In the rows, zero is written as 128.
Each row has a class, written after it, and each block has its own classes.
[125 116 95 128 178 126 92 84 164 137 120 62 232 123 133 171 138 128 70 89 105 142 111 173 94 94 126 94 162 139 136 205 137]	pup
[109 115 92 138 192 130 111 94 186 128 114 43 207 111 149 145 133 134 82 69 105 141 134 168 64 99 121 79 167 150 163 189 140]	Lolek
[132 113 97 132 186 151 106 61 178 117 134 77 236 120 153 154 143 136 85 97 113 140 110 179 69 107 103 64 159 131 156 180 159]	ton
[191 114 187 63 185 188 86 106 136 103 112 56 110 128 64 133 149 106 99 34 89 112 74 117 123 124 111 136 174 175 228 123 115]	basup
[188 115 197 73 193 192 123 104 120 110 108 68 97 136 84 133 165 106 97 30 98 91 67 136 123 113 116 137 175 176 227 127 118]	mebus
[111 113 103 126 182 132 90 86 180 136 136 47 221 110 128 150 139 136 74 80 105 118 115 173 98 83 100 85 165 156 160 195 152]	Roziz
[189 113 147 98 130 149 154 63 113 63 153 77 135 48 142 143 160 129 139 96 91 69 58 173 109 119 92 130 164 132 115 117 115]	ton
[165 103 145 108 154 147 169 90 111 60 141 52 137 73 163 148 167 150 126 84 88 101 69 153 88 115 86 138 175 157 135 145 133]	Lolek
[131 114 88 142 185 127 97 81 163 126 110 72 223 127 149 163 143 135 85 85 110 148 119 177 74 108 132 86 151 135 146 204 148]	pup
[172 113 147 98 136 146 119 78 106 59 117 62 136 61 155 141 163 160 128 90 94 89 77 157 112 126 99 128 189 152 153 126 120]	basup
[168 100 176 98 112 160 139 83 118 68 152 73 144 82 133 141 163 128 128 90 100 94 94 178 116 128 90 129 177 123 137 128 123]	ton
[119 113 106 143 170 116 97 66 184 116 109 70 221 114 144 145 132 148 97 93 115 128 104 179 67 115 133 78 164 126 166 186 155]	Fal
[106 119 120 129 179 140 87 89 184 133 108 40 205 103 128 151 127 129 66 77 97 143 134 188 106 98 107 92 162 141 173 191 132]	Dibop
[174 106 197 63 174 165 118 96 140 97 87 50 114 120 94 133 158 123 103 39 91 86 67 160 117 111 99 160 178 180 214 123 96]	Fal
[185 106 191 59 190 181 149 138 132 116 117 42 125 138 76 138 153 102 103 15 96 109 86 142 104 106 94 158 149 179 199 145 93]	Lolek
[103 124 108 130 196 129 85 90 190 121 133 45 225 132 137 148 133 138 81 73 111 124 104 161 90 96 115 91 167 141 158 185 149]	tazal
[130 109 99 145 187 134 102 77 174 119 110 60 214 107 146 152 129 147 94 84 104 152 122 180 78 112 123 80 143 134 176 192 157]	Dibop
[114 107 109 128 207 132 68 85 179 115 132 53 222 130 143 143 130 141 86 67 118 117 92 165 85 98 100 78 177 146 154 159 152]	tazal
[171 99 206 62 174 161 118 95 132 97 82 53 110 123 94 124 152 124 102 46 95 85 67 161 120 108 101 157 180 175 205 112 99]	Fal
[176 104 195 63 203 167 110 102 127 82 86 54 123 136 107 131 148 132 99 42 91 103 83 146 111 101 97 148 173 202 221 114 106]	zozed
[113 113 112 128 194 130 100 75 180 136 120 57 192 116 152 144 143 150 85 67 109 121 102 187 83 87 134 64 177 155 171 178 151]	mebus
[116 115 124 122 195 142 102 87 176 138 136 63 211 118 138 156 144 133 70 74 114 112 110 178 96 84 123 75 180 149 164 195 152]	mebus
[168 109 155 112 140 155 137 80 113 59 121 52 122 52 154 143 158 148 125 88 83 99 80 174 116 127 84 129 166 151 151 136 125]	Dibop
[123 119 116 120 193 143 101 83 179 131 123 60 204 121 140 159 146 136 77 74 113 124 115 184 89 89 122 79 172 144 162 191 155]	mebus
[170 110 150 104 133 149 137 79 99 67 127 55 132 67 146 135 175 154 123 85 85 82 68 155 123 118 82 134 177 158 144 130 137]	Roziz
[191 117 198 55 187 194 123 124 132 125 108 60 121 137 73 139 165 103 100 14 100 93 72 151 123 106 111 133 158 179 211 143 100]	mebus
[179 119 140 107 139 146 138 72 97 65 136 65 134 71 165 165 171 147 119 92 92 92 80 171 114 127 88 138 178 155 122 144 121]	pup
[136 115 90 137 190 132 97 72 154 127 120 69 222 126 156 164 142 137 83 89 115 143 112 172 71 108 122 76 158 138 145 198 151]	pup
[105 108 135 131 179 124 82 82 187 122 120 54 220 112 137 145 131 140 82 80 108 120 108 174 88 98 115 79 175 142 161 185 140]	Fal
[193 108 137 86 114 150 140 83 93 67 142 79 140 35 141 134 168 135 143 87 93 60 56 173 90 133 109 117 171 126 119 126 109]	basup
[179 105 138 107 112 142 142 82 93 68 154 71 134 43 139 135 173 137 143 81 95 55 50 172 104 126 84 126 166 134 121 130 124]	Roziz
[166 109 185 100 130 152 137 101 108 76 149 68 125 69 135 139 167 126 132 63 112 66 76 180 112 122 103 118 176 124 129 146 127]	mebus
[109 107 90 132 181 125 93 82 178 140 126 50 204 104 142 136 144 144 84 74 102 115 112 179 85 91 108 69 166 153 160 181 149]	Roziz
[110 117 114 126 185 133 87 92 183 131 134 45 213 110 121 148 136 134 69 77 108 117 121 176 108 86 94 91 167 153 161 196 153]	Roziz
[166 106 157 116 129 152 138 95 105 77 145 61 127 48 147 144 160 133 137 74 94 85 90 177 104 133 85 123 155 122 135 146 111]	Dibop
[173 100 160 105 114 140 135 86 92 72 141 66 135 80 143 158 169 131 129 85 99 93 93 168 111 129 108 144 178 128 122 151 119]	pup
[128 109 89 133 199 126 116 88 184 119 123 51 209 114 147 152 128 136 90 76 113 137 131 166 61 99 120 91 166 149 160 188 154]	Lolek
[187 120 195 57 185 179 97 112 137 108 94 50 107 129 57 129 146 104 95 31 90 109 80 129 129 116 118 152 169 169 227 128 106]	basup
[125 114 119 109 208 124 77 80 176 113 108 57 210 116 144 145 121 144 78 83 108 124 113 164 88 90 108 80 177 172 164 159 142]	zozed
[184 111 185 71 190 177 116 106 126 112 109 51 106 130 71 130 157 107 95 27 96 82 85 137 132 108 90 160 169 185 230 130 118]	Roziz
[169 116 187 81 191 185 101 122 143 101 115 47 114 154 70 126 156 103 104 29 93 110 64 107 124 125 105 142 161 167 214 128 116]	tazal
[187 108 136 91 118 148 125 83 106 64 149 76 134 37 128 139 161 130 139 90 87 67 52 163 98 129 110 121 172 132 126 126 114]	basup
[113 112 96 139 182 133 101 77 178 133 116 48 193 86 155 142 133 147 85 78 94 130 122 192 85 106 112 66 159 147 165 178 134]	Dibop
[127 112 86 138 182 131 95 73 171 124 129 62 216 112 136 148 139 140 89 82 113 119 109 177 75 98 109 82 157 144 171 188 162]	Roziz
[156 92 171 100 120 148 145 108 114 61 141 45 135 83 134 147 159 129 128 74 98 104 104 162 96 122 96 152 184 136 141 144 122]	Lolek
[121 107 123 126 181 120 75 64 181 116 116 60 209 104 146 144 126 152 92 78 112 114 95 178 85 104 110 77 184 155 164 158 144]	Fal
[200 116 189 43 196 182 115 104 120 111 104 56 130 121 84 130 156 118 106 17 94 93 57 136 111 109 108 143 161 187 225 131 99]	basup
[103 124 108 130 195 137 90 91 183 125 139 49 224 128 138 145 138 130 74 77 113 113 108 159 91 100 109 86 175 137 158 186 145]	tazal
[121 103 104 117 190 130 78 80 177 122 112 46 197 111 137 145 140 149 82 71 106 124 107 178 100 89 90 92 176 170 168 166 158]	Roziz
[195 109 193 55 195 180 105 94 120 104 95 56 117 128 81 126 149 116 99 31 100 96 58 129 115 114 114 144 179 184 241 123 110]	basup
[113 111 122 128 185 115 70 62 186 123 111 56 214 107 145 145 125 150 86 76 111 117 95 174 86 101 114 79 188 155 171 163 144]	Fal
[102 129 103 122 191 132 92 95 191 132 137 47 226 132 126 152 136 127 72 77 109 122 109 167 93 97 110 95 165 127 144 188 143]	tazal
[129 106 107 120 204 125 75 73 164 123 106 53 202 120 152 162 136 139 75 75 111 137 106 173 95 93 107 93 181 165 151 178 144]	pup
[184 105 203 73 200 180 125 101 117 107 82 41 108 120 90 129 149 113 95 29 91 104 78 140 130 112 98 157 164 180 235 134 104]	Dibop
[183 109 183 49 186 175 105 101 127 104 96 58 122 121 84 134 151 119 93 27 88 92 78 166 119 103 108 162 177 181 224 115 97]	basup
[170 109 169 85 119 146 144 90 104 62 153 65 135 72 138 145 159 132 127 98 98 72 94 167 99 127 95 129 181 137 131 133 113]	zozed
[163 109 211 66 181 163 109 101 144 101 81 47 114 133 88 129 152 122 95 28 95 95 73 159 127 112 97 161 181 178 224 125 101]	Fal
[141 116 81 116 181 129 85 63 178 121 128 70 228 99 141 155 132 144 90 86 113 122 99 175 68 107 129 77 174 143 175 184 154]	basup
[168 105 160 109 147 158 133 83 108 60 121 67 129 79 167 146 174 158 130 85 105 88 75 164 110 116 100 116 186 161 151 137 135]	mebus
[157 106 159 114 136 145 152 113 105 64 145 56 129 72 153 144 157 135 140 76 106 97 97 153 91 122 84 138 162 137 121 142 114]	Lolek
[181 107 195 66 187 187 128 117 129 123 92 40 113 122 81 132 157 113 98 18 83 114 80 152 125 114 95 145 148 178 226 141 89]	Dibop
[124 115 109 108 184 134 73 82 179 132 118 55 227 107 122 149 129 135 69 79 108 127 106 170 94 96 121 79 183 145 170 183 142]	basup
[177 94 183 66 182 177 117 103 131 104 82 47 102 117 100 133 153 127 101 29 88 113 83 173 125 116 86 153 168 185 227 118 103]	Dibop
[168 104 173 87 116 154 141 76 113 67 147 74 132 82 133 145 163 126 129 89 96 95 84 181 115 124 85 147 177 116 126 117 127]	ton
[185 106 181 63 185 171 112 99 117 104 88 49 123 139 102 153 160 117 93 37 95 114 81 153 124 107 99 163 174 190 199 138 101]	pup
[127 117 98 144 190 125 103 76 181 121 108 60 209 107 141 153 122 146 91 83 107 150 116 188 84 109 119 89 143 133 172 192 160]	Dibop

Next block, with new classes.
[169 107 136 74 69 157 109 143 82 99 107 115 122 120 107 142 87 144 140 139 127 126 120 56 121 154 146 114 172 116 85 125 142]	gima
[118 118 148 124 131 153 163 162 154 174 112 104 155 159 147 127 145 125 163 112 122 152 111 126 122 139 137 117 140 141 136 120 130]	Tun
[126 119 138 89 130 115 146 123 137 163 88 93 87 118 131 153 97 182 151 95 99 160 133 138 132 145 145 121 161 174 119 147 111]	rusi
[120 118 137 109 94 134 189 171 104 178 87 109 142 212 154 151 102 162 166 117 111 153 86 102 115 122 112 141 162 165 121 97 117]	Tun
[119 111 154 104 99 138 150 181 119 159 92 138 115 150 126 99 112 164 166 104 126 134 101 148 113 138 101 112 149 170 136 105 127]	desim
[97 156 90 162 137 98 158 116 150 146 116 116 104 172 145 140 140 123 107 124 104 113 131 114 109 114 145 157 144 164 123 144 88]	Suso
[146 150 66 103 128 100 146 132 117 222 146 63 148 139 180 198 102 136 83 102 122 174 118 128 137 133 145 148 139 139 117 92 129]	fiv
[153 65 161 57 120 188 95 86 91 97 150 129 104 40 101 82 115 100 208 126 160 116 150 129 132 146 107 80 116 91 128 142 172]	Suso
[138 104 154 108 104 165 131 196 133 183 125 102 178 139 174 101 145 144 117 132 165 150 108 132 156 152 138 130 155 125 110 69 168]	levot
[121 120 165 132 72 126 150 176 126 116 38 148 113 202 129 117 102 176 167 147 94 116 91 104 85 170 118 123 188 176 118 117 120]	rusi
[97 168 126 222 113 107 136 176 174 118 91 163 109 213 152 95 164 125 116 150 105 97 105 110 98 122 112 161 154 160 133 129 97]	desim
[118 158 84 105 139 85 144 98 159 110 102 135 111 150 79 132 102 132 138 109 102 120 137 135 102 99 116 132 131 135 153 169 96]	tel
[112 160 101 185 147 75 108 72 130 58 156 156 103 96 100 110 142 73 137 144 118 81 155 118 121 126 123 146 98 98 125 166 115]	rusi
[135 88 178 108 105 154 110 175 118 185 155 114 148 109 144 128 137 148 119 126 154 149 109 136 118 147 126 96 134 134 118 73 159]	galo
[143 121 122 71 134 135 100 92 141 100 135 129 106 82 112 93 114 119 160 99 139 101 154 130 151 122 92 100 124 102 125 159 161]	levot
[159 79 133 50 99 168 127 182 104 160 118 113 173 104 154 89 120 132 166 133 178 143 98 126 158 149 104 117 144 120 126 69 190]	levot
[149 188 75 112 124 117 145 148 176 160 50 74 142 238 158 185 100 108 124 135 96 167 103 63 113 129 111 151 183 135 141 172 111]	Tun
[122 102 147 156 134 138 121 133 122 140 186 148 156 72 128 91 160 97 123 123 147 109 133 178 133 142 126 124 98 102 131 94 160]	fiv
[124 165 59 147 185 72 112 63 108 71 201 189 115 87 114 113 150 46 114 105 131 68 145 121 133 68 76 128 57 88 160 166 130]	zusil
[149 117 103 61 149 142 111 58 147 97 140 108 73 73 111 114 105 112 163 89 103 125 158 135 138 117 100 114 132 107 130 171 137]	fiv
[130 133 136 122 132 129 95 106 152 89 110 142 110 113 102 87 154 106 174 133 137 108 147 127 115 148 95 110 123 92 137 148 126]	nuzit
[183 91 110 67 135 174 80 94 84 97 192 99 136 17 126 91 128 69 177 133 166 130 153 107 169 138 123 129 104 63 122 110 185]	gima
[127 165 101 111 184 123 99 63 195 75 126 141 92 81 94 95 149 81 151 74 104 93 184 142 125 119 87 102 116 99 165 213 113]	gima
[143 145 97 150 130 135 128 117 138 108 131 104 128 166 139 145 133 84 134 159 114 141 126 59 135 110 142 166 142 105 115 146 123]	Tun
[110 133 83 176 168 93 90 48 126 70 206 176 128 61 85 112 161 50 114 115 131 71 182 159 134 90 115 117 44 62 138 165 152]	Tedi
[129 108 66 173 131 113 133 156 105 159 169 144 211 143 177 118 176 58 108 166 171 115 104 136 143 116 99 162 81 82 148 48 179]	Tedi
[147 126 106 118 113 117 127 156 109 118 97 114 129 132 140 116 126 106 160 150 129 132 85 89 136 127 105 149 147 125 144 109 147]	gim
[124 91 158 98 81 152 184 188 113 153 50 125 119 183 160 121 114 192 174 106 105 132 89 116 114 154 126 137 192 189 124 108 123]	gima
[168 97 168 58 106 197 100 204 154 138 82 145 153 141 144 72 145 128 150 130 137 134 86 110 109 166 89 77 161 126 153 111 167]	zusil
[123 100 149 138 81 118 179 194 84 174 122 128 154 160 158 133 118 162 104 121 118 130 83 132 110 141 137 139 155 163 102 42 126]	fiv
[116 104 168 142 114 150 91 74 122 62 179 160 98 68 56 110 125 133 119 108 101 88 179 145 120 107 166 80 100 92 86 152 147]	Tedi
[146 140 52 106 135 74 144 120 45 220 176 95 164 105 170 204 101 111 111 99 166 148 122 117 152 136 129 159 95 126 129 90 144]	gima
[152 130 124 172 112 173 98 217 143 171 163 127 215 154 202 105 192 86 71 180 156 141 91 110 136 150 160 145 126 93 132 69 172]	zusil
[121 120 126 131 97 117 144 156 96 151 113 133 126 191 139 137 102 161 128 138 120 146 95 118 95 119 98 156 155 169 132 80 125]	galo
[139 146 101 173 155 110 114 82 163 63 152 127 102 121 130 125 165 49 138 146 111 91 151 67 141 94 123 139 109 81 121 190 115]	Tun
[118 152 90 144 118 80 132 114 77 161 141 117 135 141 113 175 102 140 119 140 139 148 124 119 130 131 162 171 121 138 106 111 122]	nuzit
[134 120 148 185 100 142 109 153 121 70 136 166 158 129 121 90 164 84 127 166 139 74 128 94 115 151 134 130 135 98 114 126 147]	gima
[122 138 135 131 162 129 101 89 147 72 178 178 95 67 84 99 158 104 110 102 120 93 160 142 131 98 130 99 98 111 132 193 119]	zusil
[116 138 119 132 139 99 119 110 104 135 164 149 105 88 104 119 117 108 145 97 136 106 135 138 125 122 113 109 92 123 136 130 132]	desim
[97 144 116 104 174 119 120 52 188 74 98 142 71 107 74 93 139 120 208 86 99 110 166 147 112 120 104 103 124 128 152 205 108]	nuzit
[115 104 147 221 134 124 105 104 149 25 149 181 103 88 128 64 190 83 170 182 124 68 149 127 134 118 136 145 108 109 122 162 139]	rusi
[165 121 106 48 129 144 152 149 102 197 122 69 164 138 144 162 102 107 161 121 157 184 102 101 144 134 100 123 139 121 134 97 148]	Tun
[161 109 130 110 97 132 85 103 46 66 176 165 156 61 71 102 97 78 148 141 154 77 140 93 119 152 108 105 101 64 114 105 172]	gima
[118 178 61 104 148 95 179 132 141 213 106 68 154 197 155 201 94 122 123 91 103 180 111 108 127 116 134 156 141 149 144 137 107]	Tun
[119 129 135 142 110 124 109 81 147 37 117 157 43 141 93 124 121 136 143 138 86 93 142 89 103 100 128 132 151 139 112 196 111]	galo
[133 165 66 180 146 101 102 117 165 87 146 129 104 137 141 106 157 60 110 161 119 96 132 87 140 105 126 166 119 107 131 154 127]	desim
[124 132 140 117 116 124 116 129 134 112 103 154 98 123 95 97 107 130 166 105 119 106 123 120 103 137 88 97 136 132 141 147 123]	desim
[135 127 132 14 160 148 138 120 162 171 81 61 83 77 114 140 106 162 197 54 114 192 130 164 150 118 121 86 159 170 154 184 131]	gim
[115 129 112 198 151 105 124 155 178 147 172 134 180 118 133 94 190 84 90 156 136 109 130 145 128 125 168 154 97 98 145 97 131]	tel
[146 98 141 21 72 176 142 146 109 163 61 83 116 168 123 161 57 200 161 87 96 177 119 129 116 133 125 90 181 147 105 125 151]	Tedi
[154 107 122 93 127 153 129 192 107 207 149 103 172 125 188 126 144 132 108 117 148 167 92 129 144 137 137 132 129 140 135 76 156]	zusil
[134 105 138 75 132 149 104 103 117 174 174 92 144 53 96 163 106 136 101 77 129 156 163 155 143 137 173 76 104 92 102 121 162]	Tedi
[136 134 79 91 128 98 104 46 81 76 166 141 107 73 80 130 72 114 151 105 139 99 159 99 141 104 107 123 106 91 111 154 145]	levot
[146 155 97 73 167 127 110 127 168 146 92 70 111 113 135 123 130 93 158 97 116 169 123 115 143 124 102 126 151 125 162 164 133]	gim
[125 180 42 190 155 44 104 52 94 77 195 163 114 82 100 141 125 66 104 117 120 62 165 108 126 98 115 168 69 96 134 159 111]	gima
[142 112 201 144 102 180 98 141 134 84 153 149 145 121 81 84 142 96 144 153 124 99 134 85 108 151 134 85 130 76 101 110 148]	Tun
[120 97 163 124 105 167 123 156 155 138 125 127 132 122 125 111 146 150 110 115 109 125 131 148 132 129 157 105 136 116 105 110 154]	Tedi
[132 104 151 42 126 141 174 149 87 236 140 83 154 116 119 176 86 169 159 69 143 186 114 149 132 134 128 88 125 154 125 86 133]	Tun
[182 84 142 52 143 197 89 127 144 144 176 82 150 31 141 81 145 89 149 127 164 158 140 162 167 143 102 102 127 75 130 93 189]	fiv
[124 148 118 215 81 94 119 115 92 25 120 192 119 154 107 115 131 93 125 166 111 44 128 70 103 135 131 162 133 100 107 165 121]	gima
[136 118 121 114 97 104 142 140 100 142 77 112 110 159 140 153 90 162 156 139 111 144 109 106 118 152 130 144 164 165 116 129 126]	rusi
[134 130 95 105 158 126 142 81 123 126 166 101 109 106 116 139 129 95 167 115 126 143 147 113 148 96 124 142 106 116 127 151 119]	Tun
[158 82 185 30 92 206 133 179 136 163 73 98 119 131 137 84 104 175 184 99 117 176 106 154 108 171 98 99 188 154 130 86 148]	fiv
[146 127 141 115 127 156 123 202 136 192 117 91 176 135 161 113 158 113 130 150 162 173 87 139 150 150 119 136 152 127 149 72 165]	gim
[158 95 97 84 126 148 78 67 80 98 204 119 141 34 85 128 104 84 129 128 145 122 163 122 155 115 140 108 80 49 105 111 188]	Tedi
[172 78 139 66 122 180 120 150 108 172 171 79 167 60 155 107 134 111 137 131 165 170 118 146 156 152 121 116 136 97 116 52 174]	fiv
[141 126 117 123 110 150 106 124 131 94 150 129 99 95 114 101 134 119 157 153 141 123 129 102 136 117 136 125 131 118 108 123 133]	desim
[148 132 124 111 151 137 110 166 150 193 145 67 163 79 149 138 159 108 118 128 156 176 115 143 163 139 154 120 132 122 139 114 157]	gim
[139 129 127 38 146 163 117 144 172 227 148 41 149 83 153 150 120 166 101 70 150 194 150 143 172 137 170 96 153 131 100 115 147]	levot
[126 132 109 209 147 105 114 137 170 130 176 134 168 114 137 106 188 80 91 174 142 110 136 141 136 119 172 160 100 95 138 117 135]	tel
[146 143 66 124 176 100 115 107 118 125 149 119 135 89 139 118 159 58 164 137 159 141 124 139 155 107 89 148 94 110 178 131 151]	gim
[117 136 156 176 112 107 102 98 127 62 146 185 119 117 87 87 129 94 127 110 102 54 147 131 82 137 81 92 114 86 124 144 124]	fiv
[131 121 156 197 91 110 80 132 100 58 173 188 134 122 95 99 149 78 103 179 142 62 125 94 93 135 109 121 105 85 113 118 151]	galo
[159 113 95 141 143 119 64 107 109 109 219 136 162 59 128 96 157 44 124 169 177 103 132 121 134 120 81 130 72 61 146 81 181]	galo
[127 153 121 172 157 109 79 69 139 40 192 174 125 48 68 86 163 46 121 117 131 50 182 119 117 129 121 99 81 63 128 170 132]	gima
[134 103 174 140 96 151 120 191 117 134 144 175 149 127 137 96 166 137 101 137 139 99 98 120 117 144 133 100 127 125 118 103 141]	zusil
